Below are the code and all the weights of a small trained network. Each question names an input and a target symbol and asks about switching units off, where a switched-off unit gives its printed mean instead of its output.

import numpy as np


def w(rows, s, z=0):
    codes = np.array(rows[::2]) - 128.0
    scale = np.full(codes.shape[1], s)
    scale[-1] = z or s
    return codes * scale


def f(y):
    return y / 2 * (1 + np.tanh(0.7978845608 * (y + 0.044715 * y**3)))


def softmax(a):
    e = np.exp(a - a.max(-1, keepdims=True))
    return e / e.sum(-1, keepdims=True)


def log_softmax(a):
    a = a - a.max(-1, keepdims=True)
    return a - np.log(np.exp(a).sum(-1, keepdims=True))


def net(x, mask):
    ids = ['δζηλσφψω'.index(c) for c in x.split()]
    T = len(ids)
    res = E[ids] + P[:T]
    r = res
    for j in range(2):
        rows = slice(3 * j, 3 * j + 3)
        q, k, v = (r @ M[0][rows].T for M in (Q, K, V))
        z = softmax(np.where(np.tri(T) > 0, q @ k.T / 3**0.5, -1e9)) @ v
        o = O[0][rows]
        res = res + np.where(mask[j], z, o[:, -1]) @ o[:, :-1]
    y = f(res @ A[0][:, :-1].T + A[0][:, -1])
    res = res + np.where(mask[2:14], y, B[0][:, -1]) @ B[0][:, :-1]
    return log_softmax(res[-1] @ U[:, :-1].T + U[:, -1])


Q, K, V, O, A, B = {}, {}, {}, {}, {}, {}
E = w([
[69,165,145,117,171],'δ',
[197,56,139,176,65],'ζ',
[96,93,143,138,215],'η',
[92,116,138,125,181],'λ',
[64,108,136,124,208],'σ',
[153,122,2,173,140],'φ',
[190,114,95,134,88],'ψ',
[183,89,167,125,200],'ω',
],0.02)
P = w([
[62,212,148,102,13],'0',
[172,121,41,119,209],'1',
[75,49,184,102,101],'2',
[198,124,44,128,208],'3',
[60,34,185,107,96],'4',
[191,114,64,135,250],'5',
[115,23,186,163,109],'6',
[171,150,56,115,233],'7',
[134,51,188,176,91],'8',
[172,144,63,103,229],'9',
[130,2,179,181,138],'10',
[208,165,44,115,202],'11',
[96,17,172,140,133],'12',
],0.0096)
Q[0] = w([
[158,89,174,42,179],'H1',
[135,101,140,199,175],'H1',
[94,66,191,98,133],'H1',
[79,71,213,139,4],'H2',
[189,86,50,26,128],'H2',
[110,189,96,163,2],'H2',
],0.0077)
K[0] = w([
[175,187,138,87,95],'H1',
[109,121,173,184,142],'H1',
[160,65,132,115,161],'H1',
[142,64,148,130,216],'H2',
[131,193,151,5,144],'H2',
[137,86,133,87,130],'H2',
],0.011)
V[0] = w([
[72,149,190,133,127],'H1',
[109,95,158,204,120],'H1',
[10,127,100,217,94],'H1',
[128,163,143,177,19],'H2',
[194,19,120,158,105],'H2',
[137,104,1,119,171],'H2',
],0.0095)
O[0] = w([
[145,88,203,163,191,151],'H1',
[74,51,132,79,114,170],'H1',
[56,82,59,125,40,164],'H1',
[134,150,40,53,151,12],'H2',
[162,2,132,150,176,3],'H2',
[154,122,96,227,176,184],'H2',
],0.01,0.0039)
A[0] = w([
[125,196,126,209,146,250],'N1',
[132,141,56,158,2,135],'N2',
[65,30,126,66,112,160],'N3',
[50,139,156,156,73,4],'N4',
[22,135,86,89,216,107],'N5',
[48,58,219,79,8,97],'N6',
[137,148,32,171,145,96],'N7',
[210,45,13,129,133,136],'N8',
[17,41,68,152,89,168],'N9',
[177,220,161,101,218,156],'N10',
[164,24,186,151,138,152],'N11',
[90,93,178,225,81,162],'N12',
],0.0077,0.0043)
B[0] = w([
[11,95,130,81,108,197],'N1',
[64,63,154,134,130,167],'N2',
[254,98,96,155,125,167],'N3',
[81,186,178,234,163,142],'N4',
[165,172,89,108,147,213],'N5',
[212,237,186,148,209,172],'N6',
[134,156,231,37,219,153],'N7',
[86,218,193,174,145,185],'N8',
[199,84,39,175,151,202],'N9',
[46,102,87,186,68,185],'N10',
[132,166,173,81,53,245],'N11',
[181,99,54,41,126,230],'N12',
],0.0063,0.011)
U = w([
[83,152,159,185,125,78],'δ',
[202,118,72,84,123,150],'ζ',
[145,156,115,97,152,4],'η',
[103,142,109,166,151,36],'λ',
[118,152,100,203,132,103],'σ',
[54,69,25,223,76,238],'φ',
[121,156,54,47,24,127],'ψ',
[80,75,214,2,149,161],'ω',
],0.0083,0.0035)

Each question gives the input, a string of symbols that net reads in full, and the target symbol t.
The units are the heads (3 rows each of Q, K, V and O) and the neurons (one row each of A and B). Each row of codes is followed by its name. A weight is (code - 128) times the scale printed after its matrix; where a second scale follows, it is the last column's (O, A, B and U).
mask holds one flag per unit, heads first, then neurons. A switched-off unit (its flag False) gives its mean, the last column of its rows in O or B, instead of its output. The means were averaged over made-up inputs and are rounded, as every weight is.
A unit's drop is (log p(t) with every unit on - log p(t) with that unit switched off) / (log p(t) with every unit on - log p(t) with every unit switched off).
The circuit of an input: a set's keep is (log p(t) with only the set's units on - log p(t) with every unit switched off) / (log p(t) with every unit on - log p(t) with every unit switched off). Starting from the 12 units with the biggest drops (on a tie, the unit counted first), units are removed one at a time, each time the one whose removal leaves the highest keep (on an exact tie, the one counted first), for as long as the keep stays at least 0.8.
units of the circuit, in order: the units of the circuit, biggest drop first
unit that matters most: the unit with the biggest drop
top k neurons: the k neurons with the biggest drops, biggest first
which heads matter: for each layer, one digit per head in row order, 1 if its drop is at least 0.15 and else 0, layers parted by /
drop of u: that unit's drop, to one decimal
input δ η δ σ, target ψ: which heads matter : 01
input σ ψ ω δ φ σ η λ δ δ, target φ: which heads matter : 00
input ω δ δ δ δ ω η δ δ, target ω: which heads matter : 11
input ζ σ λ λ ψ η, target ζ: units of the circuit, in order : [H2 N3]
input σ δ ζ δ ζ σ, target φ: units of the circuit, in order : [N6 N11 N10]
input δ φ ψ φ δ ψ ψ σ σ η η δ η, target φ: top 3 neurons : [N6 N9 N7]
input δ σ ζ, target ζ: units of the circuit, in order : [N12 N6]
input ψ σ φ δ σ σ η ψ φ φ, target η: unit that matters most : N7
input ζ σ ψ δ ζ ω δ σ, target ζ: units of the circuit, in order : [H2 N3]
input ζ ζ σ φ, target ζ: top 3 neurons : [N3 N9 N7]
input η ω ψ, target ω: top 2 neurons : [N9 N11]
input δ δ δ ω, target ψ: drop of H2 : 1.2
input ζ ζ δ δ σ σ ζ σ δ λ λ, target ζ: drop of N4 : 0.0
input λ ζ σ δ σ σ η ζ δ δ η, target ζ: drop of N9 : 0.1
input η φ ζ δ φ δ λ, target φ: units of the circuit, in order : [H2]
